Facts:
stirul {κ=trutrun, Δ=sudo}
robir {Δ=rilobrin, Σ=teke}
skenim {Δ=kudrarak, Σ=kudrarak}
fitriplim {Δ=tuter}
tavar {Δ=duvam}
flori {Σ=grumom}
zogu {κ=topluk}
naplor {Δ=gizil, Σ=fistom}
pufa {Δ=kebru}
klibres {Δ=stutrak, Σ=tinis mudur}
grilezun {Δ=ploklur, Σ=ploklur}
fami {κ=skozo sudo rugrak, Δ=fistom}
zakan {Δ=fuflur, Σ=nidres}
zisom {Δ=mukli}
keklas {Δ=naplor, Σ=gimun mastel naplor}
noklogul {Δ=teke}
brafetrem {κ=naklos, Δ=tinis}
ditil {Δ=robir, Σ=vubel}
mudur {Δ=buklo}
plago {κ=statrigrok ploklur, Δ=naklos, Σ=niflak}
segil {κ=statrigrok rugrak, Σ=sapu}
kista {Δ=treskek, Σ=treskek}
kloskon {Δ=givo}
trefim {Δ=suzipen}
trutrukel {Δ=mili}
skeper {Δ=skozo}
sozam {Δ=flori}
mastel {Δ=skenim}
teke {Δ=klibres, Σ=tinis}
gutar {Δ=mamatru, Σ=floflir}
sapu {Δ=segil}
brazigil {Δ=levotre}
floflir {Δ=kligor, Σ=kligor grumom}
gedur {Δ=trefim}
treskek {Δ=fiso}
stutrak {Δ=vubel}
flekam {Δ=daskem, Σ=ditil}
bokom {Δ=didil}
niflak {Δ=nugru}
mukli {Δ=bokom, Σ=mili}
trogriso {Δ=ruvar, Σ=fami}
levotre {κ=fitriplim, Σ=kebru}
viskal {Σ=kista}
ploklur {κ=levotre, Δ=sigruk, Σ=plogrum grilezun sigruk}
kligor {Δ=keral}
stestudir {κ=levotre, Δ=muklo, Σ=klibres sinonil}
grupla {κ=ploklur, Δ=zudo}
tilun {Δ=dokur, Σ=tavar}
keral {Δ=sozam, Σ=feflis}
doflon {Δ=flusuk}
roploris {κ=kinaman fitriplim, Δ=drokla}
statrigrok {κ=fitriplim roploris, Δ=mudur}
rilobrin {Δ=mipoflis}
gradrelik {κ=sigruk gage, Δ=trutrun}
vubel {Δ=sinonil}
vuzur {Δ=grumom}
sedre {Δ=stestudir}
mafe {κ=plogrum, Δ=votir, Σ=fistom}
trutrun {κ=gragos, Δ=gizodre}
fistom {Δ=mafe}
dokur {κ=kinaman, Δ=flidrak}
ludrin {κ=plago, Δ=pufa, Σ=nutom}
grikli {Δ=rimek, Σ=rimek}
grumom {Δ=bofos}
meflu {Δ=vuzur}
venik {Δ=gutar}
daskem {κ=statrigrok, Δ=doflon, Σ=flusuk}
muklo {Δ=fimo}
groflar {Δ=skeper}
stestir {κ=ruvar, Δ=niflak, Σ=gragos nugru}
fimo {Δ=flekam}
duklun {Δ=plalupe, Σ=nidres fuflur}
losel {Δ=fami}
kudrarak {Δ=trogriso, Σ=mastel}
mili {κ=naplor, Δ=zisom, Σ=plogrum ploklur}
flusuk {Δ=statrigrok}
duvam {κ=drokla teke, Δ=tilun, Σ=zudo}
votir {Δ=gimun}
mamatru {Δ=gage, Σ=venik}
stostos {Δ=floflir, Σ=floflir}
nugru {κ=ruvar trutrukel kinaman, Δ=gedur, Σ=gedur}
gragos {κ=sapu, Δ=plago, Σ=gedur nugru}
sigruk {Δ=plogrum}
mipoflis {κ=plago ploklur, Δ=noklogul}
tuter {Δ=zakan}
didil {κ=levotre kinaman, Δ=grilezun}
zudo {Δ=griplusten}
nutom {Δ=britrun, Σ=brazigil draklefun}
fiso {Δ=viskal, Σ=kista}
gizodre {κ=trutrukel, Δ=brilas}
plalupe {Σ=fuflur}
gimun {Δ=flarogus, Σ=ruvar}
tinis {Δ=sedre}
drokla {κ=statrigrok, Δ=stirul, Σ=roploris}
sinonil {Δ=brafetrem, Σ=sedre}
britrun {κ=plago ploklur kinaman, Δ=brazigil}
gosta {Δ=stestir, Σ=suzipen}
flarogus {Δ=keklas}
brilas {Σ=gizodre}
bofos {Δ=stostos, Σ=gutar}
givo {Δ=gradrelik}
vagrol {Σ=tizadras}
toste {κ=topluk drokla}
plogrum {Σ=ploklur mili}
sudo {Δ=venik}
gizil {Δ=lepin}
draklefun {κ=roploris, Δ=grupla, Σ=duvam}
rugrak {κ=mipoflis duvam, Δ=nutom, Σ=levotre}
feflis {Δ=roploris}
fuflur {κ=trogriso grupla, Δ=nidres}
skozo {κ=sedre}
naklos {κ=kinaman, Δ=gosta, Σ=plago}
flidrak {Δ=rugrak, Σ=nutom kebru}
skizen {κ=stestudir}
griplusten {Δ=ludrin}
kebru {Δ=tavar, Σ=ludrin}
loni {Σ=toste}
nidres {Δ=duklun, Σ=duklun}
gage {κ=stestir mafe draklefun trutrun drokla, Δ=meflu}
lepin {Δ=mastel}

Known rows:
naklos: [-0.47 -0.59 -0.58  0.44  1.38  0.14  2.20 -2.76 -1.88  1.56 -6.02 -2.21
  2.37 -2.77 -2.64  1.99 -2.29 -2.33  0.03  3.74 -0.16  2.20  2.64 -1.52
  1.71  2.14  1.73  1.24 -4.01  5.14  0.65  0.14 -1.58  3.73]
brafetrem: [-1.08 -0.59 -0.88 -0.74  1.34  1.46 -1.54 -3.65 -1.14  0.15 -0.51 -0.88
  1.39 -1.32 -1.53  0.25 -0.69 -0.03 -0.09  0.41  1.19  1.39 -0.79 -2.33
  0.95 -0.02  0.83  0.42 -3.64  2.45  1.85  1.36  0.23  1.34]
tizadras: [-1.10  1.18 -0.23 -2.34  1.23  1.54 -2.01 -1.78 -2.67  0.52 -1.96 -0.04
 -0.18 -1.76 -0.37 -1.19 -0.99  0.10 -1.87 -0.47  2.47  0.54  0.35 -1.87
  3.37  0.75  0.35  1.18 -2.94  1.87  0.90  1.51  0.10 -0.95]
flori: [ 0.07 -1.94  0.91  0.39  1.79  2.88 -0.70 -0.37 -1.71  3.49 -2.85 -0.11
  1.29 -1.51 -2.09 -0.57 -1.35  0.70 -1.54 -0.98  1.82 -3.21  0.80 -3.25
  0.94  0.95  0.45  1.70 -1.57  1.43  0.90  0.55 -0.50  0.91]
nidres: [ 0.10  3.79  2.03 -1.94  1.55  0.89  2.67  1.43  0.51  4.24 -4.08  2.04
  0.30 -2.01 -0.89  4.06 -0.31  2.35 -4.63  2.13  2.83  1.47  1.92 -3.54
  4.20  6.76  1.49  1.90  0.19  3.39  0.12  2.26 -1.64 -0.23]
fuflur: [-0.84  0.22 -0.27 -0.83  1.27  1.08 -0.93 -2.53 -0.10  1.10  0.20  0.45
  1.21 -1.12 -1.16  1.02 -0.19  0.87 -1.69  0.35  2.01  2.09 -0.94 -2.94
  1.83  1.60  1.64  0.72 -2.89  1.64  2.56  2.07  0.45 -0.33]
nugru: [-3.61 -1.43  0.31  1.82  1.40 -1.69  2.90 -1.29 -3.23  1.66 -3.48 -5.07
  1.63 -4.92 -0.87  1.12 -1.91  0.07 -2.31  1.77 -0.70 -0.40  1.78 -2.81
 -0.11  1.20  2.23  3.41 -3.84  4.26 -3.77  4.74 -2.11  2.33]
trutrun: [-0.47  0.25  0.44 -0.68  2.70  1.50 -1.09 -1.44 -1.22 -0.48  0.33  1.14
  3.41 -2.16 -0.72  1.09 -1.97  1.39  0.36 -2.25  2.36  2.91 -3.26 -2.80
  0.31 -0.21 -0.33  4.79 -5.15  0.65  2.88  1.93 -1.40 -1.60]
groflar: [-0.73  1.46 -0.55 -0.32  1.40  0.61 -1.34 -2.67 -2.88 -1.12 -2.79  0.75
 -0.83 -1.49 -0.15 -0.69 -2.08 -0.10 -1.71  0.79  2.45  1.58  0.19 -1.84
  4.40  0.88  0.24  0.49 -2.85  1.08  1.05  1.57  0.50 -0.13]
brilas: [-0.49 -0.78  1.55  0.25  1.83  2.37 -0.22  0.04 -1.57  3.05 -3.03 -0.55
  1.11 -1.56 -2.01 -0.37 -1.11  0.47 -2.68 -0.57  1.81 -2.50  1.14 -2.99
  1.81  1.21  0.38  2.06 -1.91  2.26  0.30  1.11 -1.07  0.07]
givo: [-0.96  1.44 -0.14 -0.85  1.41  0.94 -1.57 -2.17 -2.98 -0.63 -2.62  0.40
 -0.69 -1.81 -0.22 -0.73 -1.51 -0.10 -1.73  0.55  2.31  1.42  0.08 -2.19
  4.23  0.94  0.33  0.84 -2.64  1.29  0.87  1.62  0.24 -0.43]
didil: [-0.24 -0.80 -0.49 -1.38  1.27  0.91 -0.20 -2.42 -2.60  1.45 -0.74 -1.80
  1.70 -2.64 -1.13  0.42  0.15 -2.17 -0.27  1.78 -0.08  2.53 -0.20 -2.30
  4.15 -0.64  3.24  0.88 -3.35  3.68  1.38  1.07  0.13  1.26]
segil: [-1.87 -0.89  0.67 -0.04  3.03  1.58 -0.51 -0.55  2.24  1.99 -3.14 -2.91
  2.16 -1.58 -1.14 -0.02 -0.64 -0.49 -3.83 -1.34  2.29 -1.18  0.42 -3.81
  0.73  1.14  2.70  0.69 -0.99  2.64  2.21  1.51 -3.49  2.47]
rugrak: [-0.82  0.58  0.65  1.50  2.33  0.26 -0.76 -1.43  2.19  1.84 -2.82 -3.05
  2.27 -0.70 -2.45 -2.03 -0.94  1.24 -3.05 -0.34  0.45 -1.02  0.62 -3.33
  0.63  1.42  3.13 -0.01 -2.26  2.19  1.58  0.75 -2.54  2.80]
duvam: [-0.46  1.90  0.62  1.45  2.55  0.11 -0.44 -2.27  2.12  0.81 -3.08 -3.18
  1.66 -0.59 -1.81 -1.46 -1.90  2.01 -2.48 -0.37  0.56 -0.89  0.21 -2.78
  0.47  1.18  3.22 -0.85 -1.62  2.22  1.15  0.08 -3.48  4.37]
toste: [-1.01  1.30 -0.96 -1.83  1.53  0.92 -2.47 -3.15  0.23  0.01 -0.60 -2.11
  0.98 -1.52 -0.50 -0.99 -0.69  1.35 -1.50 -0.89  1.64  1.19 -1.11 -2.40
  1.38  0.18  2.05 -0.49 -2.72  2.20  1.65  1.02 -1.67  2.18]
trefim: [-1.24 -1.18  0.27 -1.50  1.37  2.92 -2.59 -1.93 -2.08  1.36  0.11 -0.03
  0.32 -0.94 -1.50 -0.62  0.14  0.31 -1.30 -0.50  1.88 -1.08 -0.47 -2.57
  1.56 -0.22 -0.54  1.18 -2.76  1.76  0.96  1.59  1.04 -0.81]
ploklur: [ 0.84 -1.59  1.48  4.54  1.12 -1.23  1.77 -3.22 -2.70  5.33 -2.96 -2.92
  5.58 -2.84 -1.70 -0.12  1.36 -1.44 -5.18 -1.84  0.16  0.24  1.42 -6.33
  8.31 -0.23  2.00 -0.63 -2.90  1.72  3.42  0.66 -1.61 -2.87]

Rows:
No name comes twice in this set of rows, the named rows included.
[-1.62  0.64  0.91 -2.79  1.98  2.40 -2.61 -0.41 -1.59  0.82 -1.94 -0.65
 -0.03 -1.61 -0.90 -1.79  0.37 -0.62 -2.47  0.08  1.38 -0.04 -0.21 -2.60
  3.74  0.44  0.21  2.55 -2.59  2.32  0.46  1.61 -0.27 -1.12] | brazigil
[-0.49  0.87  1.59  2.08  1.70  0.99  0.19 -2.80 -2.93  2.96 -5.30 -1.59
  2.41 -1.97 -1.19  0.81 -0.67  0.22 -3.80 -1.18  1.77 -1.57  1.67 -4.71
  5.22  1.18 -2.77  0.36 -2.42  2.08  0.65  0.39 -2.87 -0.99] | grilezun
[-0.01  0.93 -0.31 -1.47  1.23  0.61 -1.28 -2.33 -1.77  0.98 -0.03 -1.36
  1.28 -2.18 -0.41 -0.99 -0.54  0.53 -1.22 -0.64  1.35  1.56 -0.79 -2.33
  3.42 -0.50  2.88  0.46 -3.07  2.00  1.58  1.08 -0.57  0.42] | skizen
[-0.66  1.16 -0.38 -1.84  0.90  1.64 -2.46 -2.58 -1.88  0.69 -1.14 -0.51
 -0.24 -1.19 -0.64 -1.16 -0.94  1.07 -1.45 -0.64  1.96 -0.13 -0.02 -1.97
  2.50  0.36  0.31  0.17 -2.95  1.75  0.76  1.09 -0.05  0.18] | topluk
[-2.33 -3.20 -1.10  3.70  2.05 -1.27  0.81 -2.04  1.85  0.59 -4.46 -0.39
  2.19 -0.90 -1.87 -0.46 -2.85 -2.83 -5.16 -0.82  4.08  0.93  2.27 -3.45
  1.33  2.90  4.34 -0.39 -2.69  0.62  6.06  3.19 -0.19 -0.56] | plago
[-0.60  1.56 -0.09 -0.20  1.58  0.70 -1.07 -2.06 -3.24 -1.37 -2.53  1.60
 -0.16 -1.64 -0.01 -0.05 -2.68  0.12 -1.20  0.11  3.06  2.30 -0.42 -1.85
  3.84  0.83 -0.22  1.86 -3.53  0.63  1.54  1.82  0.33 -1.34] | sapu
[-0.30  0.71  0.98  2.27  3.62  0.28  1.90 -1.98 -0.72 -0.87 -3.95 -0.37
  1.60 -1.37 -0.88  2.30 -4.70 -2.44 -1.75  0.12  3.31  1.08  1.01 -0.66
  2.30  0.00  2.34  1.20 -2.48  3.24  2.54  0.75 -3.96  1.50] | draklefun
[-3.23 -0.07  0.44 -1.46  1.37  0.62 -1.09 -0.74 -3.74  0.23 -1.58 -2.02
 -0.63 -3.52  0.34 -1.01 -0.25  0.21 -2.87  0.14  1.38 -0.28 -0.21 -2.88
  3.02  0.48  0.39  3.09 -2.75  2.12 -1.96  4.12 -0.13 -0.89] | gedur
[-0.45  1.09 -0.32  0.08  1.97  0.51 -1.07 -2.70 -1.35 -1.27 -0.85  0.42
  1.73 -1.87 -0.48  0.36 -2.36  0.81 -0.39 -0.74  2.29  3.01 -1.80 -2.40
  1.89  0.06  0.84  2.01 -4.15  0.93  2.58  1.56 -0.94 -0.04] | stirul
[ 1.28 -1.54 -0.69  1.71  1.64  2.02  0.23 -0.37 -2.99  2.22 -6.20  0.96
  0.73 -2.81 -0.88 -1.07 -3.72  0.63 -0.38 -0.73  2.42 -1.98  1.22 -3.30
  2.33  1.61  1.50  0.88 -0.73 -0.31  1.92 -0.47 -0.06  3.24] | gutar
[-2.85 -2.23 -0.35 -2.83  3.77  3.36 -1.53 -1.65  0.75 -0.32 -0.76 -2.06
  0.87 -2.34  1.09  3.10 -0.26 -4.94 -3.45 -1.60  4.75  0.83 -1.14 -2.77
  2.52 -1.79  2.65  0.84  0.02  4.13  3.74  2.63 -3.69  0.88] | statrigrok
[-0.57  0.63  1.92  2.07  1.46  1.60 -0.25 -3.29 -2.77  4.12 -4.72 -2.33
  3.45 -2.02 -1.35  0.90  0.59  0.94 -4.02 -2.16  1.41 -2.28  1.32 -5.69
  5.07  0.54 -4.29  0.48 -2.62  2.37  0.36  0.06 -3.25 -1.76] | plogrum
[ 0.19  0.89  0.41  5.17  1.40 -0.47  1.08 -6.11 -2.23  1.94 -4.22 -1.83
  3.84 -1.39 -1.27  2.09 -1.76  0.88 -2.96 -1.72  1.79 -0.13  1.03 -4.68
  4.43  0.27 -2.74 -1.68 -3.47  1.67  2.42 -0.17 -3.24 -0.03] | mili

The same objects again, as new rows of numbers:
Known rows:
daskem: [ 0.29  0.68 -0.32 -1.90 -2.02  1.48 -0.30 -0.29  0.55 -0.62  0.22  0.05
  3.50]
zudo: [ 0.08  0.55  0.62 -3.25  7.93 -5.01  0.44  0.63 -7.28 -0.63 -1.74 -0.83
 -4.84]
mastel: [ 0.70 -0.11 -1.09  1.78 -1.03 -3.74  0.15  1.14  1.35  0.19  0.15 -2.62
  0.38]
robir: [-0.67  0.40 -0.02  0.36  0.33  1.98 -1.03 -0.77  0.89  0.41 -0.31  1.15
 -0.03]
grilezun: [-0.02  0.14 -0.15  0.55 -0.09  0.11 -0.14  0.03  0.84  0.13  0.18  0.18
 -0.28]
gradrelik: [-0.25  0.25  0.15  0.46  0.15 -0.94 -0.19  0.07 -0.55  0.94  0.12  1.67
 -0.10]
sigruk: [ 0.00 -0.37  0.18  1.08  0.50 -2.67  0.36  1.35  2.18  0.35  0.69  0.76
 -0.57]
gage: [-0.12  0.02  0.18 -0.13 -0.19 -0.99 -0.09  0.42  0.66  0.35  0.26  0.96
  0.91]
deflunu: [-0.20 -0.04 -0.09  0.16  0.65  0.06  0.11 -0.07  0.01 -0.02  0.38 -0.08
  0.43]
flori: [ 0.12  0.38 -0.24 -1.39 -1.70  1.40 -0.49  0.22  2.85 -0.67  0.41  0.09
  3.33]
viskal: [-0.50  0.21  0.06 -0.08  0.18  1.31 -0.72 -0.63  0.35  0.25 -0.36  0.66
  0.26]
roploris: [ 0.28  0.09 -0.09  1.27  0.81 -1.01  0.51  0.11 -0.86  0.59  0.26 -0.38
 -2.47]
ruple: [-0.16 -0.08 -0.08  0.21  0.74  0.01  0.10 -0.07 -0.06 -0.05  0.39 -0.09
  0.51]
kligor: [ 0.80  0.11 -0.42  0.27 -0.96 -1.02  0.75  0.97  1.86 -0.44  0.95 -0.68
  0.04]
tilun: [-0.38  0.20  0.08 -0.72 -0.64  1.22 -0.64 -0.34  0.84 -0.14 -0.20  0.41
  1.69]
gizil: [ 0.09  0.11 -0.04 -0.15 -0.41 -0.13 -0.02  0.12  0.60 -0.10  0.15 -0.08
  0.31]
topluk: [-0.99  0.86 -0.22  1.30 -2.29 -1.96  0.18  0.07 -2.09 -1.22  0.22  2.96
  1.44]
britrun: [ 0.91  0.48 -0.35 -0.88 -0.90  0.60  0.25 -0.13  0.10 -0.29  0.40 -1.00
  1.53]

Rows:
No name comes twice in this set of rows, the named rows included.
[-0.26 -0.05  0.18  0.91  1.07  0.23 -0.26 -0.37 -0.03  0.35 -0.27 -0.15
 -1.83] | fitriplim
[ 0.23  0.70 -0.24 -1.38 -0.72  3.00 -1.09 -0.95  2.05 -0.26 -0.14 -0.17
  3.30] | stestudir
[ 0.61  0.43  0.35  1.67  1.99  0.18 -0.39 -1.11  0.45 -0.41 -0.48 -1.41
 -1.24] | grupla
[ 0.15  0.05 -0.12  0.93  0.24 -0.66  0.27  0.20  0.02  0.26  0.27 -0.11
 -1.61] | nidres
[-0.03  0.88 -0.55  1.33 -1.75 -2.30  0.96  0.28 -2.97 -0.52  0.74  1.84
  0.09] | toste
[-0.85  0.41  0.08  0.19 -0.66  0.93 -0.78 -0.64 -0.51  0.12 -0.45  1.60
  0.35] | drokla
[ 0.45  0.31 -0.15  0.61  0.27  0.59 -0.14 -0.34  1.03 -0.22  0.08 -0.79
 -0.27] | ploklur
[-0.70  0.58 -0.13 -0.55 -0.77  3.09 -1.62 -0.89  2.53  0.02 -0.30  1.50
  2.51] | keklas
[-0.28  0.18 -0.01  0.03 -0.08  0.78 -0.41 -0.29  0.58  0.17 -0.13  0.44
  0.18] | duklun
[-0.42  0.01 -1.13  0.18 -1.98 -1.94 -2.05  0.00  1.94  0.31 -1.47 -2.68
  4.81] | skenim
[-0.63  0.44 -0.19  0.00 -0.45  2.15 -0.67 -1.05 -1.06  0.24 -0.45  0.64
 -0.46] | segil
[ 1.11  0.50  0.91  0.50  1.76  0.51 -1.08 -1.20  3.87 -2.13 -0.70 -2.51
  2.77] | trogriso
[-0.51  0.29  0.12 -0.39 -0.11  1.35 -0.76 -0.57  0.40  0.12 -0.33  0.64
  0.75] | brilas

